Input:
[[ 38 125  95 126 109 110 150]
 [123 138 133 129 132 125 108]
 [ 59 121 141 115 191 153 136]
 [202 125 145 159 132 132 131]
 [190 106 108 153 169 172 118]
 [157 147 156 149 157 185 151]
 [108 177 131 101 150  96 108]
 [129  63 143 159  81 115 128]]
Output: 38

Input:
[[277 343 313 164 435 259]
 [269 352 411 200 371 664]
 [249 283 470 107 108 825]
 [328 268 246 788 397 475]
 [295 288 296 467 267 338]
 [269 274 347 754 241 818]
 [339 310 230 494 508 166]
 [438 300 209 418 408 101]
 [300 409 303 497 538 408]
 [266 312 371 633  78 810]]
Output: 277

Input:
[[556 583 785 454 379 553 478 463 603 587 296 187]
 [338 633 720 735 400 508 873 454 304 442 230 678]
 [405 577 537 599 500 454 520 717 354 599 765 318]
 [827 415 416 478 430 378 503 594 500 460 405 548]
 [961 289 323 581 685 563 347 423 653 673 620 744]
 [680 466 397 719 509 888 659 610 765 549 515 640]
 [625 589 860 495 649 600 673 632 655 456 593 316]
 [677 619 410 519 662 416 779 553 528 536 533 617]
 [431 516 579 687 446 698 816 397 787 559 150 615]]
Output: 556

Input:
[[ 36   4  -9  30  11 -15   5   5   7  20   3  14]
 [ 24   7   3 -16  20  15 -30  10  13  23  -7   3]
 [-15  11 -23 -39  10   7 -35  10   1  11  -1  -9]
 [  6  26   7 -17   0  22  -4  -3 -13  20 -26 -23]
 [-11 -21  -9  15  -1 -18  14  -3  -6  -6   8  19]
 [-23   4  32  -1 -24   3   0  10  -3  21 -15   4]
 [-21   6  21  24 -30  -9  13 -23 -20 -13  -5  11]
 [-28  -7   0  10 -27  -1   9   7 -19 -27  12  21]
 [-28   7   9 -14 -20  -2   8  -1 -21  -7  -8 -16]]
Output: 36

Input:
[[ -6 -23 -30 -21 -30 -25  -4   7  38   5   4  29  -6]
 [ 11  -7 -21 -12  22  29  10  30  -5  -7  22  44 -14]
 [-38 -22 -13   0 -36 -14 -11   8  26  17   7  17  -5]
 [-22 -14  24 -13 -45  -3 -10 -28   6  12 -23  22  11]
 [-30 -34 -10  -7  -1  37  13  -5  -3 -13   5  13 -35]
 [ 12   2 -18  13 -15 -24 -36  -3 -10  -8 -22 -25   0]
 [-30 -36 -30  21   6 -28  -3  48  17  -7   0  -3  -6]]
Output: -6

Input:
[[10 19 62 68 27  7 41 73 50 10 19 62 68 28]
 [31 52 52 30 24 44 56 41 23 34 54 50 28 26]
 [66 61 44 26 14 15 28 47 63 66 56 38 19 13]
 [56 26 30 58 40 21 48 54 24 33 58 37 23 51]
 [68 11 24 75 38  5 57 66 10 27 76 35  5 60]
 [55 37 25 47 51 27 32 54 41 24 45 53 30 30]
 [60 67 52 27 12 19 41 62 66 48 24 12 22 45]]
Output: 10

Input:
[[646 585 591 731 538 835 502 337 762 655 491 478 594]
 [697 741 473 350 394 514 478 626 511 742 788 647 468]
 [590 552 785 762 466 327 954 514 612 520 608 663 586]
 [597 788 540 368 504 795 771 714 523 530 874 475 820]
 [600 730 642 437 524 466 771 669 674 626 240 479 457]
 [515 482 744 670 399 390 647 603 493 574 397 557 679]
 [536 487 950 508 784 265 571 482 425 414 451 806 583]
 [655 778 443 399 541 537 682 650 527 640 712 569 593]
 [609 760 647 750 604 607 618 296 607 751 477 646 453]
 [484 719 389 647 506 716 801 751 396 886 582 566 441]]
Output: 646
---
-1.46 -1.91 -1.94 +1.92 -5.20 +1.79 -3.43 >> +1.92

+2.68 +5.52 -5.62 +4.80 >> +2.68

+0.38 +3.40 +0.66 +1.29 +0.60 +4.73 >> +0.66

+1.07 +1.51 +4.16 -1.30 -4.23 -4.07 -5.24
-1.88 -2.67 -3.18 -0.40 +3.49 +0.66 +1.26
>> -0.40

+4.58 +1.18 +6.04 +2.97 >> +4.58

-0.71 +0.45 -4.72 +1.50 +1.06 +0.72 >> -4.72
---
-1.00 -2.23 -1.70 +1.42 -1.13
+5.30 +0.60 +2.30 -3.51 -0.19
-2.41 -0.39 +0.74 -0.56 -1.23
result: +0.74

-3.03 -3.46 -3.11 -3.32 +0.81 -2.10 +1.55
-2.55 +0.07 -2.89 -2.26 +0.63 -0.60 +1.85
-3.34 -3.90 -5.23 -5.27 -0.40 +0.24 +0.62
result: -0.40

-1.76 -0.96 -2.11 -1.41 +0.48
+1.19 +1.20 -3.87 -0.86 +5.14
+2.85 +0.94 -3.05 -0.60 +5.65
result: -3.05

+5.17 +5.76 +3.24 +3.86
+2.86 +0.56 -0.55 -2.70
-0.60 +2.32 -2.66 +0.52
result: +2.32

-1.97 +3.72 +0.47 +4.21 +3.48
+1.98 +4.19 +0.02 +5.77 +1.57
+2.18 +1.13 -2.81 +0.24 -3.22
result: -2.81

+3.17 +1.87 -2.22 -4.80
-1.52 -1.32 +3.33 -1.72
-3.59 +1.11 -0.68 +2.14
result: +1.11
